Below are the code and all the weights of a small trained network. Each question names an input and a class and asks about switching units off, where a switched-off unit gives its printed mean instead of its output.

import numpy as np


def w(rows, s, z=0):
    codes = np.array(rows[::2]) - 128.0
    scale = np.full(codes.shape[1], s)
    scale[-1] = z or s
    return codes * scale


def norm(h):
    return h / np.sqrt((h * h).mean(-1, keepdims=True) + 1e-5)


def f(y):
    return np.maximum(y, 0)


def log_softmax(a):
    a = a - a.max(-1, keepdims=True)
    return a - np.log(np.exp(a).sum(-1, keepdims=True))


def net(x, mask):
    res = np.array(x, float).reshape(1, 8) / 4 @ E
    u = 0
    for l in range(4):
        y = f(norm(res) @ A[l][:, :-1].T + A[l][:, -1])
        res = res + np.where(mask[u : u + 5], y, B[l][:, -1]) @ B[l][:, :-1]
        u += 5
    return log_softmax(norm(res)[-1] @ U[:, :-1].T + U[:, -1])


A, B = {}, {}
E = w([
[128,125,127,131,130,129],'x0',
[119,127,13,120,112,31],'x1',
[174,199,60,200,56,220],'x2',
[97,253,94,149,215,100],'x3',
[128,134,131,121,124,125],'x4',
[127,130,129,127,126,128],'x5',
[131,128,130,130,130,125],'x6',
[128,123,128,132,130,129],'x7',
],0.0055)
A[0] = w([
[97,170,133,164,215,104,76],'0.n1',
[131,146,240,113,198,158,43],'0.n2',
[232,138,95,152,2,175,168],'0.n3',
[104,165,144,171,120,122,3],'0.n4',
[190,165,75,171,157,169,52],'0.n5',
],0.0071,0.0023)
B[0] = w([
[214,116,81,9,175,190,190],'0.n1',
[2,78,101,112,188,172,213],'0.n2',
[180,88,46,105,124,198,254],'0.n3',
[163,140,182,135,167,92,137],'0.n4',
[16,159,222,129,65,60,178],'0.n5',
],0.0053,0.0055)
A[1] = w([
[111,125,162,125,181,155,92],'1.n1',
[113,64,142,107,129,104,51],'1.n2',
[78,254,112,180,141,143,13],'1.n3',
[98,139,90,112,90,96,253],'1.n4',
[195,155,163,125,159,187,67],'1.n5',
],0.0092,0.0026)
B[1] = w([
[54,168,116,156,56,145,220],'1.n1',
[106,176,132,197,39,47,232],'1.n2',
[40,151,195,120,57,1,228],'1.n3',
[246,66,63,201,122,181,253],'1.n4',
[136,142,187,93,126,206,195],'1.n5',
],0.0058,0.0037)
A[2] = w([
[102,129,219,69,172,2,248],'2.n1',
[140,41,103,184,146,130,144],'2.n2',
[191,141,27,93,163,107,180],'2.n3',
[205,150,53,41,106,44,213],'2.n4',
[32,134,193,165,37,195,73],'2.n5',
],0.0056,0.0013)
B[2] = w([
[179,128,116,165,132,205,244],'2.n1',
[107,166,166,104,88,155,204],'2.n2',
[119,103,176,79,197,72,221],'2.n3',
[83,58,127,180,178,104,255],'2.n4',
[254,151,187,93,96,112,254],'2.n5',
],0.0086,0.004)
A[3] = w([
[63,153,139,62,154,195,23],'3.n1',
[107,107,115,166,95,1,113],'3.n2',
[170,168,161,53,146,81,224],'3.n3',
[196,165,204,137,67,158,196],'3.n4',
[115,25,191,94,88,92,3],'3.n5',
],0.0086,0.0029)
B[3] = w([
[104,133,47,84,98,157,174],'3.n1',
[127,167,164,199,87,230,222],'3.n2',
[96,72,131,149,125,94,180],'3.n3',
[129,133,137,95,177,82,255],'3.n4',
[105,249,131,159,114,79,203],'3.n5',
],0.011,0.0069)
U = w([
[122,221,227,65,128,28,253],'0',
[120,205,133,247,60,134,222],'1',
[246,111,157,34,117,222,38],'2',
[188,34,3,149,77,138,84],'3',
[38,136,82,31,195,205,71],'4',
[73,42,140,187,251,59,23],'5',
],0.016,0.0034)

Each question gives the input, the list of numbers given to net, and the class t.
The units are the neurons (one row each of A and B). Each row of codes is followed by its name. A weight is (code - 128) times the scale printed after its matrix; where a second scale follows, it is the last column's (A, B and U).
mask holds one flag per neuron, layer by layer. A switched-off neuron (its flag False) gives its mean, the last column of its row in B, instead of its output. The means were averaged over made-up inputs and are rounded, as every weight is.
A unit's drop is (log p(t) with every unit on - log p(t) with that unit switched off) / (log p(t) with every unit on - log p(t) with every unit switched off).
The circuit of an input: a set's keep is (log p(t) with only the set's units on - log p(t) with every unit switched off) / (log p(t) with every unit on - log p(t) with every unit switched off). Starting from the 12 units with the biggest drops (on a tie, the unit counted first), units are removed one at a time, each time the one whose removal leaves the highest keep (on an exact tie, the one counted first), for as long as the keep stays at least 0.8.
units of the circuit, in order: the units of the circuit, biggest drop first
top k neurons: the k neurons with the biggest drops, biggest first
k most important neurons of layer l: the k neurons of layer l with the biggest drops, biggest first
drop of u: that unit's drop, to one decimal
input [-7,1,-6,8,-1,-6,5,-6], class 5: units of the circuit, in order	3.n3
input [6,-4,5,0,3,-6,2,8], class 2: top 2 neurons	0.n3, 3.n5
input [-2,-3,3,0,-7,-7,-8,2], class 2: top 2 neurons	0.n3, 3.n5
input [-1,-5,1,4,1,-8,-5,-7], class 0: top 4 neurons	2.n5, 0.n3, 1.n3, 1.n1
input [5,1,-2,5,-7,5,-4,8], class 5: top 4 neurons	0.n1, 2.n3, 3.n3, 0.n2
input [6,0,-8,4,-1,-2,8,1], class 4: 2 most important neurons of layer 2	2.n5, 2.n1
input [-1,5,5,0,-6,-8,-3,-7], class 3: top 3 neurons	0.n3, 1.n4, 3.n5
input [4,0,0,7,-5,2,2,6], class 4: top 2 neurons	0.n1, 2.n5
input [6,-7,8,1,7,-7,7,1], class 0: 2 most important neurons of layer 1	1.n3, 1.n4
input [0,6,0,-7,-3,2,6,-5], class 1: top 2 neurons	3.n5, 2.n1
input [3,-5,-5,1,-1,-1,-8,5], class 4: top 2 neurons	0.n2, 3.n1
input [1,2,7,-5,2,5,-7,2], class 3: top 3 neurons	0.n3, 2.n5, 3.n2
input [-3,-1,1,-2,2,-1,3,2], class 2: top 2 neurons	0.n3, 0.n2
input [-3,2,7,-3,-3,-8,-7,2], class 3: units of the circuit, in order	0.n3
input [8,1,3,-1,-4,-3,-1,-6], class 3: top 2 neurons	0.n3, 2.n5
input [5,-6,0,3,4,7,4,7], class 4: 2 most important neurons of layer 0	0.n2, 0.n1
input [-6,-7,-3,-2,1,-8,-7,8], class 0: drop of 2.n5	1.1
input [-6,5,7,0,7,-2,-6,2], class 3: drop of 0.n3	1.6
input [-2,-7,-1,-2,6,-4,8,-5], class 0: drop of 2.n5	1.6
input [1,1,-1,5,-4,5,0,5], class 5: top neuron	0.n1
